The symbols move the states like this.
Tov: vu>Buk, bo>Dar, di>Kop
Bod: vu>Baz, bo>Tad, di>Per
Mim: vu>Tov, bo>Kop, di>Das
Buz: vu>Nav, bo>Bod, di>Sov
Sov: vu>Bod, bo>Per, di>Raz
Vov: vu>Buz, bo>Sov, di>Rin
Pib: vu>Fol, bo>Pir, di>Buz
Lib: vu>Mon, bo>Les, di>Dar
Fuf: vu>Bap, bo>Zal, di>Vek
Zon: vu>Zeg, bo>Fas, di>Ven
Buk: vu>Mog, bo>Mip, di>Dar
Vuv: vu>Bon, bo>Duz, di>Lib
Tef: vu>Mez, bo>Das, di>Tev
Mog: vu>Kop, bo>Vam, di>Nek
Mon: vu>Tef, bo>Dar, di>Sak
Dar: vu>Nek, bo>Ven, di>Tov
Per: vu>Peg, bo>Bap, di>Tok
Baz: vu>Per, bo>Pog, di>Nus
Nus: vu>Per, bo>Tok, di>Pog
Sus: vu>Pul, bo>Tad, di>Bon
Von: vu>Geg, bo>Fol, di>Pib
Zal: vu>Mev, bo>Peg, di>Mem
Tad: vu>Pog, bo>Buz, di>Fuf
Fas: vu>Fom, bo>Tef, di>Mon
Tir: vu>Fas, bo>Mon, di>Zup
Geg: vu>Raz, bo>Vov, di>Zeg
Zaf: vu>Sus, bo>Bon, di>Vuv
Pav: vu>Kav, bo>Bog, di>Som
Bap: vu>Fuf, bo>Bap, di>Zal
Duz: vu>Mim, bo>Sil, di>Buk
Zeg: vu>Les, bo>Buk, di>Zup
Mem: vu>Peg, bo>Mip, di>Kuf
Mip: vu>Zaf, bo>Vuv, di>Pul
Rin: vu>Sov, bo>Bod, di>Baz
Tev: vu>Zon, bo>Ven, di>Les
Raz: vu>Pib, bo>Buz, di>Vov
Pir: vu>Rin, bo>Vov, di>Bod
Bon: vu>Laz, bo>Mim, di>Duz
Bog: vu>Von, bo>Pir, di>Raz
Les: vu>Buz, bo>Ner, di>Sak
Tok: vu>Fuf, bo>Vek, di>Peg
Kuf: vu>Mip, bo>Pul, di>Nek
Nav: vu>Vek, bo>Vek, di>Mev
Fol: vu>Vov, bo>Rin, di>Pir
Nek: vu>Vam, bo>Fom, di>Fas
Kav: vu>Mez, bo>Von, di>Bog
Kop: vu>Dar, bo>Tir, di>Tov
Zur: vu>Zot, bo>Zeg, di>Das
Pul: vu>Vuv, bo>Das, di>Laz
Fom: vu>Lib, bo>Zur, di>Tef
Das: vu>Duz, bo>Buk, di>Tov
Mul: vu>Kuf, bo>Sus, di>Mev
Laz: vu>Das, bo>Tov, di>Mim
Sak: vu>Som, bo>Mez, di>Ner
Som: vu>Bog, bo>Raz, di>Geg
Zup: vu>Ner, bo>Nek, di>Pav
Sil: vu>Baz, bo>Kuf, di>Mul
Pog: vu>Vek, bo>Nav, di>Bap
Mez: vu>Som, bo>Geg, di>Rin
Ner: vu>Pav, bo>Som, di>Mez
Vam: vu>Tir, bo>Lib, di>Buk
Vek: vu>Zal, bo>Mem, di>Sil
Zot: vu>Tev, bo>Les, di>Sak
Ven: vu>Zup, bo>Tef, di>Ner
Peg: vu>Kuf, bo>Zaf, di>Mip
Mev: vu>Sil, bo>Vov, di>Bap

The rows follow the links: the fewer symbols apart two states are, the more alike their rows tend to be.

State, then a row for it; each showing differs a little:
Pul [-74, 8, -88, 13, -150, -164, 253, -52, -115, 144, -112, 204, -178, -124, -9, 56, -211, -56, 84, -69, -95, -264, 42, 19, 29, 202, -31, -45, 132, -67, 135, 10, 232, -17, 151, 41, -110, -144, -144, -115, -1, -55, 66, -140, -17, 29, 32, -42, 48, 20, -29, 68, 6, -101, 243, 41, 192, 55]
Fol [47, -170, -59, 168, -33, -31, -83, -56, 132, 53, 9, -85, 0, -99, -109, 156, -109, -256, -89, -1, 13, 147, 178, 99, -266, 95, 0, 129, -63, -243, -107, 16, -127, 13, -74, 78, 161, 46, -19, 90, -197, -68, -142, 239, 37, 87, -80, -170, 105, 91, -73, 5, 8, 62, -77, -148, 14, -20]
Mip [13, 84, -122, 24, -149, -226, 280, -70, 1, 91, -121, 99, -85, -180, -99, -11, -101, -198, 57, -86, -249, -239, 0, 3, 40, 159, 96, 0, 109, -131, 69, 88, 127, -103, 217, 71, -37, -124, -68, -12, -94, -35, 64, -14, -36, -92, -3, -38, 30, -4, -3, 173, -75, -104, 121, 97, 132, -30]
Ven [-32, 131, 94, -5, 9, 186, -44, 103, -299, 45, -30, 48, 62, 167, 5, -55, 17, 193, -54, 16, 30, -69, -120, -23, 16, -46, -44, 91, -244, 232, -47, 97, -93, -12, -130, -154, 67, -3, -19, 58, 196, 51, 201, 154, -70, -46, 153, 186, 8, -51, -32, -2, -29, 81, -92, 75, -125, 251]
Kav [232, -136, 49, 48, 196, 56, -19, 81, -4, 24, 100, 88, 22, -103, 4, 57, 102, -62, -189, 118, -67, 162, 243, 52, 158, 145, -96, -195, -119, -68, -205, 134, 65, 17, -226, 115, 127, 218, 84, -128, -97, 10, -40, -2, -62, 26, -76, 38, -173, 70, -124, -6, -73, 37, -86, 68, -87, 122]
Mog [-94, 123, -90, 145, -117, -150, -109, -137, 95, -176, 29, -74, -183, 29, 84, -27, 41, -106, 124, -89, -96, 68, -90, -108, 112, -140, 70, -252, -77, -20, 38, -4, -53, -99, -144, -102, -134, 113, -222, 171, 172, -94, 104, 43, 20, -168, -5, 231, -69, 45, 123, 26, -17, -68, 102, -61, -131, 114]
Buz [-1, -136, -15, -1, 64, 145, -113, 11, 110, 75, -4, -145, 122, -1, -23, 96, -50, 32, -121, 79, 187, 117, 50, 39, -333, -57, -19, 244, 36, -89, -47, -141, -106, 83, -14, -23, 145, 40, 52, 52, -167, -50, -155, 164, 92, 197, -78, -217, 105, 27, -1, -99, 105, 91, -137, -170, 41, -149]
Nav [17, -103, 158, -184, 90, 42, 12, 22, 269, -147, 3, -164, -2, 69, 54, -120, 91, 41, -18, 63, 174, 130, -82, -26, -69, -182, -30, 125, 21, 108, 94, -136, 6, 74, 29, 108, -33, 90, 135, -128, -124, 193, -154, -210, 102, 40, -33, -240, -40, -56, 107, -115, 94, -131, -69, -37, 22, -170]
Dar [-145, 116, -17, 149, -106, -112, -207, -64, -59, -148, 80, -4, -181, 119, 45, 32, -3, 10, 154, -99, 13, 101, -42, -67, 173, -118, -14, -190, -56, 24, 48, -25, -48, -37, -172, -145, -153, -1, -177, 118, 241, -72, 77, 2, -14, -82, 50, 265, 16, 40, 36, -18, 30, 35, 116, -49, -120, 155]
Mez [169, -42, 55, 16, 217, 226, -3, 122, -154, 128, 47, 131, 114, -28, 56, 26, 129, 162, -230, 157, -13, 71, 150, 5, 88, 96, -134, -146, -111, 46, -218, 59, 20, 14, -230, 0, 164, 115, 84, -84, -11, -23, 14, 84, -60, 114, -17, 93, -148, 14, -111, -26, -24, 95, -165, 53, -76, 136]
Vek [34, -56, 169, -222, 47, -36, 90, 26, 316, -171, 6, -174, 50, 17, -28, -164, 81, -78, 36, 6, 47, 43, -75, -6, 37, -141, 80, 110, 31, 81, 97, -69, -29, 28, 137, 151, -76, 24, 189, -154, -121, 226, -157, -237, 43, -52, -21, -194, -59, -23, 69, -24, 42, -109, -41, 76, -5, -232]
Bon [-120, -37, -16, 12, -124, -60, 48, -35, -225, 163, 3, 226, -163, -9, 66, 82, -208, 95, 130, -22, 78, -120, 73, 49, 74, 163, -103, -118, 194, -54, 132, -29, 277, 61, 124, -16, -94, -125, -99, -157, 82, -43, 22, -210, 14, 123, 39, 10, 21, 14, -60, -27, 37, -28, 270, 5, 192, 46]
Bod [-4, -73, -144, -27, 114, 136, -158, -38, 51, 78, 21, -112, 230, -40, 58, 65, 119, 98, -44, 102, 114, 14, -17, 16, -187, -84, 75, 119, 223, -111, -72, -140, -42, 28, 125, -69, 98, -106, -19, 184, -126, -204, -110, 162, 80, 95, -106, -69, 96, -35, -6, -51, 82, 180, -127, -136, 37, -325]
Tef [-87, 210, 0, 57, -56, 117, -29, 89, -229, 63, -64, 24, 26, 154, -8, -51, -24, 95, -13, -50, -45, -144, -108, -49, -84, -29, -7, 72, -240, 202, 20, 37, -104, -52, -101, -219, 47, -78, -65, 141, 231, 7, 197, 224, -34, -67, 166, 159, 66, -12, 32, 31, -44, 45, -68, -16, -114, 253]
Kuf [66, 19, -115, -35, -120, -194, 359, -98, 147, 64, -129, 32, -103, -171, -7, -140, -39, -141, -27, -40, -202, -219, -74, -82, -55, 22, 35, -23, 31, -54, 79, 5, 138, -90, 143, 59, -55, 58, -133, -59, -85, 45, 56, -50, 53, -135, -9, -162, 3, -11, 127, 118, -44, -256, 64, 29, 121, -25]
Sus [-10, -42, -105, -92, -89, -42, 250, -73, -39, 216, -83, 139, -140, -100, 123, -37, -128, 126, -33, 58, 26, -198, -17, -23, -119, 92, -87, -31, 184, -6, 121, -65, 279, 5, 158, 27, -45, -41, -138, -189, -44, -36, 26, -160, 107, 75, 24, -183, 14, -26, 53, -35, 46, -182, 148, -71, 252, -40]
Buk [-157, 98, -25, 177, -201, -172, -151, -98, -35, -125, 73, 51, -219, 70, 16, 86, -74, -67, 202, -142, -39, 46, -17, -36, 166, -22, 27, -189, -6, -48, 98, 0, 44, -48, -97, -77, -181, -24, -215, 71, 202, -73, 124, -50, -10, -82, 25, 229, 15, 65, 4, -23, -8, -34, 241, -60, -45, 193]

Each walk starts at a row. The symbols on each line, taken left to right, move it on to the next state.
Answer with the state's row; about right is enough.
start [10, -64, -36, -111, -30, -13, 252, -86, 203, 83, -120, -22, -175, -88, 163, -150, -11, 60, -99, 66, 63, -79, -87, -71, -173, -91, -83, -39, -9, 84, 112, -107, 152, 13, 3, 43, -45, 167, -125, -163, -112, 107, -36, -138, 163, -21, -27, -273, -35, -35, 178, -49, 30, -299, 36, -101, 147, -5]
bo bo bo bo vu	[18, 22, -111, -136, 124, 138, -76, 5, 58, 19, 60, -77, 201, 3, 116, -82, 218, 206, -20, 147, 61, -15, -88, -40, -46, -138, 48, -26, 298, -19, -44, -166, 32, 23, 168, -62, 21, -94, 12, 161, -72, -188, -119, 3, 90, 21, -70, 2, -3, -98, 31, -64, 65, 127, -82, -31, 8, -393]
bo vu bo vu bo	[3, 42, -160, 2, -114, -145, 267, -45, -82, 185, -130, 172, -75, -176, -53, 22, -131, -63, 45, -64, -152, -266, 17, 36, 10, 187, 52, -11, 176, -128, 77, 37, 209, -38, 229, 71, -14, -137, -101, -94, -45, -103, 46, -83, -21, -32, 16, -64, 57, -33, 2, 114, -51, -69, 125, 92, 187, -47]
start [-10, -86, 29, -194, 118, 114, -42, -6, 138, -19, 4, -112, 122, 29, 43, -40, 92, 170, -19, 110, 174, 42, -68, 23, -117, -144, 23, 145, 228, 42, 49, -201, 11, 83, 154, 32, -21, -59, 95, -43, -126, -23, -169, -123, 116, 82, -74, -171, -1, -80, 11, -125, 99, 51, -79, -44, 111, -360]
bo di di di di	[53, -118, -142, 59, 82, 103, -121, -37, 57, 122, 38, -126, 137, -69, 4, 113, 45, 13, -72, 91, 83, 72, 66, 64, -276, -15, 13, 75, 110, -176, -115, -102, -85, 21, -6, -40, 148, 20, -29, 183, -166, -192, -185, 245, 41, 118, -128, -100, 94, -3, -14, -46, 54, 142, -141, -161, 38, -208]
di di vu di vu bo di	[74, 15, -5, -77, -94, -238, 289, -9, 151, -52, -101, -17, -5, -133, -131, -102, -50, -287, 39, -78, -212, -153, -36, 13, 32, 51, 133, 91, 64, -91, 67, 60, 33, -84, 206, 162, -43, -12, 41, -66, -136, 158, -9, -94, -47, -128, 10, -150, 29, -4, 36, 191, -92, -153, 37, 126, 68, -132]
start [129, -202, 9, 110, 89, 82, -111, -10, 37, 73, 56, -46, 56, -42, -66, 170, -51, -107, -195, 59, 85, 179, 212, 116, -208, 95, -71, 76, -64, -153, -138, 63, -89, 61, -141, 107, 198, 143, 67, -2, -202, -90, -114, 206, -4, 155, -136, -185, 3, 90, -57, -42, 31, 64, -136, -117, -4, 8]
vu bo vu di bo	[23, -27, 74, -230, 158, 110, -51, 34, 204, -167, 77, -128, 136, 60, 74, -128, 201, 154, 39, 84, 114, 40, -108, -26, 16, -191, 62, 42, 187, 73, 23, -174, 0, 73, 153, 30, -50, -31, 155, -16, -91, 57, -170, -170, 53, 19, -52, -68, -61, -107, 48, -73, 62, 32, -91, 26, -12, -355]
bo bo bo vu	[80, 61, -55, -60, -103, -190, 276, 1, 124, -13, -113, 31, 61, -142, -175, -55, 13, -194, 63, -85, -250, -218, 1, -1, 87, 82, 158, 36, 152, -98, 36, 63, 37, -119, 292, 95, -19, -150, 85, 19, -148, -15, -1, -56, -87, -129, 9, -67, 19, -48, -7, 200, -94, -65, 49, 172, 76, -169]
start [148, -202, 35, 160, 84, -47, -49, 8, 80, 35, 68, 1, -17, -107, -110, 187, -28, -235, -145, 20, -27, 208, 258, 80, -47, 143, -69, -14, -122, -213, -173, 107, -52, 37, -171, 138, 140, 146, 64, -69, -172, -4, -87, 105, -32, 76, -106, -97, -24, 111, -112, 49, -40, 17, -94, -40, -16, 119]
bo di bo bo bo	[21, 49, -85, -121, 111, 16, 5, 35, 78, -42, 16, -78, 243, -59, 5, -56, 182, 70, 81, 28, -81, -80, -55, 6, 70, -27, 175, 19, 310, -76, -63, -82, -58, -17, 271, 4, 13, -199, 95, 164, -126, -128, -133, 26, -23, -24, -51, 41, -7, -74, -36, 56, -3, 191, -51, 103, -3, -416]
bo vu di bo bo di vu	[-3, 67, -138, 33, -152, -163, 212, -59, -139, 158, -117, 195, -119, -110, -13, 62, -180, -20, 75, -72, -131, -255, 36, 14, 39, 202, -5, -70, 155, -105, 86, 45, 208, -58, 177, 6, -69, -174, -118, -58, 35, -89, 83, -49, -26, 1, 15, -8, 35, 20, -33, 87, -47, -70, 202, 25, 187, 74]
start [198, -85, 53, 6, 220, 177, -6, 125, -73, 60, 76, 126, 52, -27, 51, 20, 134, 102, -241, 152, 7, 139, 181, 50, 86, 118, -123, -183, -144, 13, -210, 97, 58, 38, -223, 60, 138, 172, 99, -151, -31, -17, 1, 32, -37, 83, -26, 55, -179, 22, -117, -54, -51, 44, -129, 39, -89, 149]
di bo di di bo vu vu	[51, -46, 148, -158, 3, -132, 159, 23, 273, -176, -41, -115, 66, -19, -159, -113, -1, -217, 80, -40, -74, 29, -24, -1, 75, -38, 94, 165, -4, 3, 95, 14, -58, -13, 177, 185, -66, -35, 213, -153, -159, 222, -107, -182, -31, -91, 2, -159, -30, 0, 19, 49, -34, -90, -21, 101, 24, -177]
bo vu di bo bo di vu	[-154, -57, 29, 41, -130, -52, -77, -68, -153, 51, 20, 175, -219, 48, 95, 92, -183, 138, 131, -37, 145, 5, 48, 12, 84, 68, -136, -99, 153, -44, 162, -53, 240, 50, 25, 17, -126, -74, -144, -176, 137, -29, 20, -244, 24, 98, 3, 37, 25, 9, -37, -99, 82, -70, 257, -60, 141, 125]
start [172, -196, 81, 94, 150, 123, -62, 46, -37, 91, 38, 38, 53, -48, -98, 162, -10, -97, -200, 77, 41, 188, 236, 110, -78, 154, -97, 9, -162, -97, -207, 118, -57, 50, -200, 105, 192, 200, 94, -93, -135, -16, -57, 143, -50, 132, -97, -82, -21, 87, -102, -13, -16, 34, -154, -43, -34, 157]
vu vu di vu bo di	[-9, -98, -10, -153, 35, 8, 178, -81, 246, -13, -58, -58, -111, -41, 184, -192, 66, 87, -77, 99, 115, -8, -108, -93, -120, -131, -83, -33, 50, 100, 108, -159, 150, 28, 9, 66, -110, 157, -82, -140, -91, 123, -58, -185, 168, -1, -38, -231, -51, -41, 172, -81, 75, -267, 36, -93, 131, -71]
di bo vu bo	[-214, 12, 111, 75, -139, -56, -175, -8, -238, -42, 74, 148, -145, 153, 3, 169, -221, 72, 184, -99, 141, 49, 33, 88, 105, 73, -87, -33, 72, -11, 158, -15, 94, 53, -51, -33, -139, -133, -43, -78, 197, -18, 50, -165, -38, 124, 62, 175, 52, 69, -111, -66, 75, 44, 227, -16, 81, 180]
start [-53, 121, 114, -47, -26, 193, -2, 142, -321, 118, -64, 47, 150, 164, -66, -21, -97, 150, -70, -10, 66, -128, -45, 37, -115, 10, -24, 253, -185, 206, 14, 100, -133, 11, -21, -143, 101, -152, 89, 33, 106, 96, 160, 164, -53, 44, 192, 46, 103, -25, -64, -15, -10, 110, -97, 29, -20, 203]
di di vu bo di bo	[30, -97, -129, 37, 47, 124, -139, -33, 84, 80, 25, -114, 172, -53, 23, 88, 17, 16, -64, 80, 92, 60, 42, 79, -270, -40, 57, 129, 171, -186, -95, -119, -119, 43, 70, -39, 128, -62, 1, 170, -165, -205, -144, 237, 58, 105, -123, -103, 78, -7, -25, -31, 55, 165, -135, -133, 31, -266]
bo di bo di bo di	[-40, 141, -155, 98, -115, -94, 52, -121, 56, -68, -36, -63, -160, -27, 67, -116, 108, -85, 29, -80, -157, -62, -158, -124, 1, -138, 66, -164, -136, 33, -11, 22, -63, -131, -100, -138, -63, 130, -216, 231, 137, -33, 162, 132, 46, -209, 31, 135, -6, -19, 148, 70, -69, -144, 40, -66, -121, 149]
start [201, -187, 13, 107, 169, 53, -50, 35, 37, 37, 92, 53, -6, -109, -40, 107, 75, -97, -183, 112, -38, 205, 250, 82, 67, 155, -67, -161, -100, -139, -232, 116, 28, 55, -173, 108, 136, 200, 74, -114, -148, -15, -49, 44, -32, 81, -132, -15, -112, 85, -117, 18, -47, 27, -76, 17, -74, 89]
vu di vu bo di di	[11, 65, -83, -171, 125, 62, -27, 38, 62, -47, 30, -55, 225, -6, 48, -96, 228, 160, 47, 107, -2, -63, -70, -9, 97, -125, 127, -29, 274, -1, -45, -111, 7, 16, 200, -33, -13, -163, 74, 123, -32, -113, -86, -53, -12, -6, -55, 92, -38, -121, -19, -14, 44, 185, -108, 108, -39, -395]
bo di vu di bo vu bo bo	[135, 18, 56, -51, 212, 241, 16, 149, -212, 102, 40, 116, 94, 54, 108, -45, 155, 208, -188, 156, 21, 13, 104, -10, 99, 76, -106, -139, -145, 175, -186, 99, 50, -8, -184, -66, 109, 127, 88, -108, 72, 16, 78, 11, -46, 71, 43, 129, -163, -36, -79, -45, -38, 60, -122, 94, -92, 172]
start [34, -135, 130, -165, 28, -15, 103, -22, 289, -106, -34, -126, -62, -10, 22, -115, 14, -18, -60, 14, 107, 66, -60, -42, -117, -145, -58, 112, -86, 89, 108, -114, 6, 81, -16, 114, -50, 151, 48, -192, -138, 216, -129, -181, 147, 33, -49, -281, -32, 2, 102, -63, 82, -196, -59, -45, 53, -62]
di di di di di di di	[-80, 202, -103, 90, -58, 29, -57, -26, -83, -19, -45, -34, -64, 86, 68, -68, 74, 46, 20, -34, -82, -75, -172, -99, 11, -138, 8, -77, -212, 164, -20, 23, -88, -130, -167, -205, -24, 57, -181, 235, 207, -50, 189, 190, 33, -159, 80, 236, 9, -14, 137, 18, -46, -18, -53, -18, -142, 190]
vu vu di vu bo di	[28, 48, 24, -155, 63, -59, 47, 49, 128, -151, 22, -65, 219, -27, -71, -80, 148, -46, 106, -15, -114, -49, -46, 28, 158, -23, 205, 62, 239, -7, 28, -25, -35, -13, 264, 73, -38, -157, 190, 58, -98, -22, -99, -104, -96, -70, -55, 34, -51, -86, -34, 78, -13, 114, -41, 189, -13, -382]
